Here is a tiny trained network, its code and every weight. The questions are about switching its units off for an input and a target symbol, where a switched-off unit gives its printed mean instead of its output.

import numpy as np


def w(rows, s, z=0):
    codes = np.array(rows[::2]) - 128.0
    scale = np.full(codes.shape[1], s)
    scale[-1] = z or s
    return codes * scale


def f(y):
    return np.maximum(y, 0)


def softmax(a):
    e = np.exp(a - a.max(-1, keepdims=True))
    return e / e.sum(-1, keepdims=True)


def log_softmax(a):
    a = a - a.max(-1, keepdims=True)
    return a - np.log(np.exp(a).sum(-1, keepdims=True))


def net(x, mask):
    ids = ['ΔΘΨαβεζηλμξπστφ'.index(c) for c in x.split()]
    T = len(ids)
    res = E[ids] + P[:T]
    u = 0
    for l in range(2):
        r = res
        for j in range(2):
            rows = slice(2 * j, 2 * j + 2)
            q, k, v = (r @ M[l][rows].T for M in (Q, K, V))
            z = softmax(np.where(np.tri(T) > 0, q @ k.T / 2**0.5, -1e9)) @ v
            o = O[l][rows]
            res = res + np.where(mask[u + j], z, o[:, -1]) @ o[:, :-1]
        u += 2
        y = f(res @ A[l][:, :-1].T + A[l][:, -1])
        res = res + np.where(mask[u : u + 8], y, B[l][:, -1]) @ B[l][:, :-1]
        u += 8
    return log_softmax(res[-1] @ U[:, :-1].T + U[:, -1])


Q, K, V, O, A, B = {}, {}, {}, {}, {}, {}
E = w([
[154,159,96,119,182,34,165,105],'Δ',
[59,153,120,80,134,240,88,189],'Θ',
[131,86,154,122,175,139,203,186],'Ψ',
[112,25,154,148,76,126,248,128],'α',
[213,191,145,123,210,77,182,159],'β',
[176,11,196,71,103,79,141,93],'ε',
[186,181,151,138,130,109,136,89],'ζ',
[64,81,85,72,111,94,82,141],'η',
[70,81,124,90,130,118,159,186],'λ',
[104,111,101,24,87,101,90,142],'μ',
[60,154,63,74,120,62,134,163],'ξ',
[127,165,65,168,145,141,112,98],'π',
[124,190,104,30,107,81,128,194],'σ',
[108,105,102,134,182,96,83,130],'τ',
[122,54,155,160,90,151,115,103],'φ',
],0.016)
P = w([
[133,124,139,145,112,148,106,101],'0',
[179,151,162,189,195,125,127,159],'1',
[102,95,180,142,94,104,45,227],'2',
[147,186,140,152,147,128,82,170],'3',
[249,88,23,161,83,194,91,204],'4',
[125,149,153,155,142,129,106,189],'5',
],0.014)
Q[0] = w([
[35,195,153,129,138,112,199,4],'0.h1',
[193,130,137,69,68,157,111,226],'0.h1',
[145,109,191,188,92,46,90,254],'0.h2',
[155,57,129,146,130,177,70,182],'0.h2',
],0.0058)
K[0] = w([
[181,108,57,97,206,180,214,49],'0.h1',
[119,121,187,123,137,84,128,187],'0.h1',
[203,117,148,185,12,46,2,187],'0.h2',
[52,123,138,180,99,133,154,212],'0.h2',
],0.0068)
V[0] = w([
[127,117,131,153,65,84,64,69],'0.h1',
[104,136,87,108,104,152,147,37],'0.h1',
[98,210,191,93,52,47,159,151],'0.h2',
[1,65,160,83,129,47,171,183],'0.h2',
],0.0047)
O[0] = w([
[170,204,91,125,26,94,198,201,140],'0.h1',
[78,172,131,57,58,127,117,65,3],'0.h1',
[199,165,180,116,192,181,254,132,161],'0.h2',
[58,109,99,138,121,85,133,107,215],'0.h2',
],0.0075,0.0038)
A[0] = w([
[141,177,197,222,82,202,59,129,194],'0.n1',
[216,178,90,75,165,184,116,206,103],'0.n2',
[56,120,128,126,153,228,154,150,197],'0.n3',
[140,121,161,46,127,73,121,137,251],'0.n4',
[96,169,137,254,84,143,209,134,189],'0.n5',
[127,132,121,158,166,181,178,165,199],'0.n6',
[201,247,55,148,156,116,70,193,178],'0.n7',
[96,111,143,167,123,88,138,78,103],'0.n8',
],0.0074,0.002)
B[0] = w([
[155,127,107,38,225,66,161,172,159],'0.n1',
[88,50,109,139,35,79,148,14,219],'0.n2',
[160,190,73,216,151,25,125,129,147],'0.n3',
[127,161,163,119,219,73,109,163,172],'0.n4',
[107,115,169,7,151,68,2,185,154],'0.n5',
[143,120,150,66,89,63,71,74,178],'0.n6',
[141,58,184,155,170,141,129,159,255],'0.n7',
[153,224,59,70,127,94,129,53,135],'0.n8',
],0.0065,0.0098)
Q[1] = w([
[61,171,197,76,194,35,39,151],'1.h1',
[195,103,64,149,92,132,108,148],'1.h1',
[158,63,72,204,26,254,132,73],'1.h2',
[240,76,19,147,72,195,148,135],'1.h2',
],0.0093)
K[1] = w([
[104,244,94,115,96,221,213,1],'1.h1',
[66,147,151,82,167,66,130,205],'1.h1',
[176,54,141,142,143,17,124,254],'1.h2',
[130,69,113,69,184,53,38,236],'1.h2',
],0.0083)
V[1] = w([
[205,94,109,180,162,131,86,127],'1.h1',
[52,5,166,143,51,114,92,87],'1.h1',
[41,161,65,144,119,115,84,148],'1.h2',
[163,141,106,51,86,166,76,132],'1.h2',
],0.013)
O[1] = w([
[145,199,153,135,88,130,5,96,218],'1.h1',
[172,220,177,126,199,128,171,198,253],'1.h1',
[37,85,203,242,85,113,187,171,153],'1.h2',
[186,81,80,190,23,154,139,177,70],'1.h2',
],0.013,0.0015)
A[1] = w([
[162,74,138,165,104,143,166,146,68],'1.n1',
[68,63,131,64,147,41,4,19,80],'1.n2',
[182,109,145,122,64,164,43,108,226],'1.n3',
[140,51,111,111,85,88,178,204,207],'1.n4',
[155,227,191,15,186,115,115,108,42],'1.n5',
[178,174,75,106,167,142,96,93,20],'1.n6',
[65,193,203,255,130,167,151,140,130],'1.n7',
[75,166,87,252,118,129,145,108,2],'1.n8',
],0.0076,0.0051)
B[1] = w([
[43,135,87,168,90,189,148,93,172],'1.n1',
[141,206,146,128,74,194,220,75,254],'1.n2',
[6,187,35,103,154,39,176,195,194],'1.n3',
[196,170,104,153,192,190,87,29,220],'1.n4',
[34,68,77,205,112,180,64,173,218],'1.n5',
[98,61,142,81,26,128,140,232,192],'1.n6',
[180,85,135,3,40,70,127,77,210],'1.n7',
[152,131,164,122,107,206,97,143,159],'1.n8',
],0.0068,0.025)
U = w([
[116,203,149,109,160,164,133,67,177],'Δ',
[142,83,143,149,85,169,56,105,97],'Θ',
[90,180,212,163,162,205,70,120,223],'Ψ',
[90,158,133,159,176,163,217,207,96],'α',
[122,136,156,104,114,231,103,155,56],'β',
[140,53,101,122,130,136,103,191,94],'ε',
[157,109,69,96,111,104,145,148,49],'ζ',
[171,124,192,101,76,227,178,182,96],'η',
[64,82,161,63,170,102,150,151,154],'λ',
[156,126,73,203,126,215,158,138,54],'μ',
[49,39,105,134,162,143,189,133,94],'ξ',
[93,153,85,247,100,40,143,151,163],'π',
[184,96,99,30,203,187,55,69,253],'σ',
[175,161,184,83,91,108,27,116,180],'τ',
[246,254,134,158,107,184,58,148,180],'φ',
],0.0054,0.0037)

Each question gives the input, a string of symbols that net reads in full, and the target symbol t.
The units are the heads (2 rows each of Q, K, V and O) and the neurons (one row each of A and B). Each row of codes is followed by its name. A weight is (code - 128) times the scale printed after its matrix; where a second scale follows, it is the last column's (O, A, B and U).
mask holds one flag per unit, layer by layer, with each layer's heads first. A switched-off unit (its flag False) gives its mean, the last column of its rows in O or B, instead of its output. The means were averaged over made-up inputs and are rounded, as every weight is.
A unit's drop is (log p(t) with every unit on - log p(t) with that unit switched off) / (log p(t) with every unit on - log p(t) with every unit switched off).
The circuit of an input: a set's keep is (log p(t) with only the set's units on - log p(t) with every unit switched off) / (log p(t) with every unit on - log p(t) with every unit switched off). Starting from the 12 units with the biggest drops (on a tie, the unit counted first), units are removed one at a time, each time the one whose removal leaves the highest keep (on an exact tie, the one counted first), for as long as the keep stays at least 0.8.
units of the circuit, in order: the units of the circuit, biggest drop first
most important unit: the unit with the biggest drop
k most important neurons: the k neurons with the biggest drops, biggest first
top k neurons in layer l: the k neurons of layer l with the biggest drops, biggest first
heads that matter: for each layer, one digit per head in row order, 1 if its drop is at least 0.15 and else 0, layers parted by /
input λ Ψ β ξ β Ψ, target λ: units of the circuit, in order : 1.h2, 1.n2, 1.n4
input λ β α σ, target λ: units of the circuit, in order : 1.h2, 1.n2, 0.h2, 1.n4
input β β β, target β: top 3 neurons in layer 1 : 1.n2, 1.n5, 1.n6
input π π η τ η η, target π: heads that matter : 01 / 11
input η Δ β τ, target η: units of the circuit, in order : 1.h2, 1.n7, 0.n7, 1.h1
input Δ Δ η, target Δ: units of the circuit, in order : 1.n2, 1.h2
input Ψ ζ σ Θ, target Ψ: units of the circuit, in order : 1.h2, 0.n7, 1.n7, 1.n5
input η λ τ, target η: units of the circuit, in order : 1.h2, 1.n7, 1.h1, 1.n3
input π β η β, target π: top 2 neurons in layer 0 : 0.n2, 0.n1
input φ π β Ψ η, target β: 2 most important neurons : 1.n2, 1.n6
input η Ψ Θ, target η: units of the circuit, in order : 1.h2, 1.n7, 1.h1, 0.h1
input η φ σ, target η: top 3 neurons in layer 1 : 1.n7, 1.n3, 1.n5
input Δ λ Δ ε, target Δ: heads that matter : 00 / 11
input Δ φ Θ, target Δ: heads that matter : 00 / 11
input μ η φ β β φ, target μ: heads that matter : 10 / 11
input ε β β, target ε: top 3 neurons in layer 1 : 1.n5, 1.n2, 1.n4
input η π μ φ, target η: top neuron in layer 0 : 0.n7
input Δ β α σ λ, target α: heads that matter : 00 / 10
input τ α Ψ Δ, target τ: heads that matter : 01 / 11
input φ τ ξ β η β, target φ: units of the circuit, in order : 1.h1
input τ α μ β η, target μ: most important unit : 0.n2
input α π η, target α: units of the circuit, in order : 1.h1, 0.n7
input π η α, target π: top 3 neurons in layer 1 : 1.n3, 1.n7, 1.n8
input η μ Ψ μ Θ, target Ψ: units of the circuit, in order : 1.h2, 1.h1, 1.n5
input Δ η η σ λ μ, target Δ: units of the circuit, in order : 1.h1, 1.n2, 1.h2
input η π η, target η: heads that matter : 11 / 11
input η τ η Δ η Θ, target η: 2 most important neurons : 1.n7, 0.n7
input β ξ φ, target β: 4 most important neurons : 1.n2, 1.n5, 1.n6, 0.n2
input α ξ λ η, target α: units of the circuit, in order : 1.h1
input β Ψ μ σ, target β: top 2 neurons in layer 1 : 1.n5, 1.n2
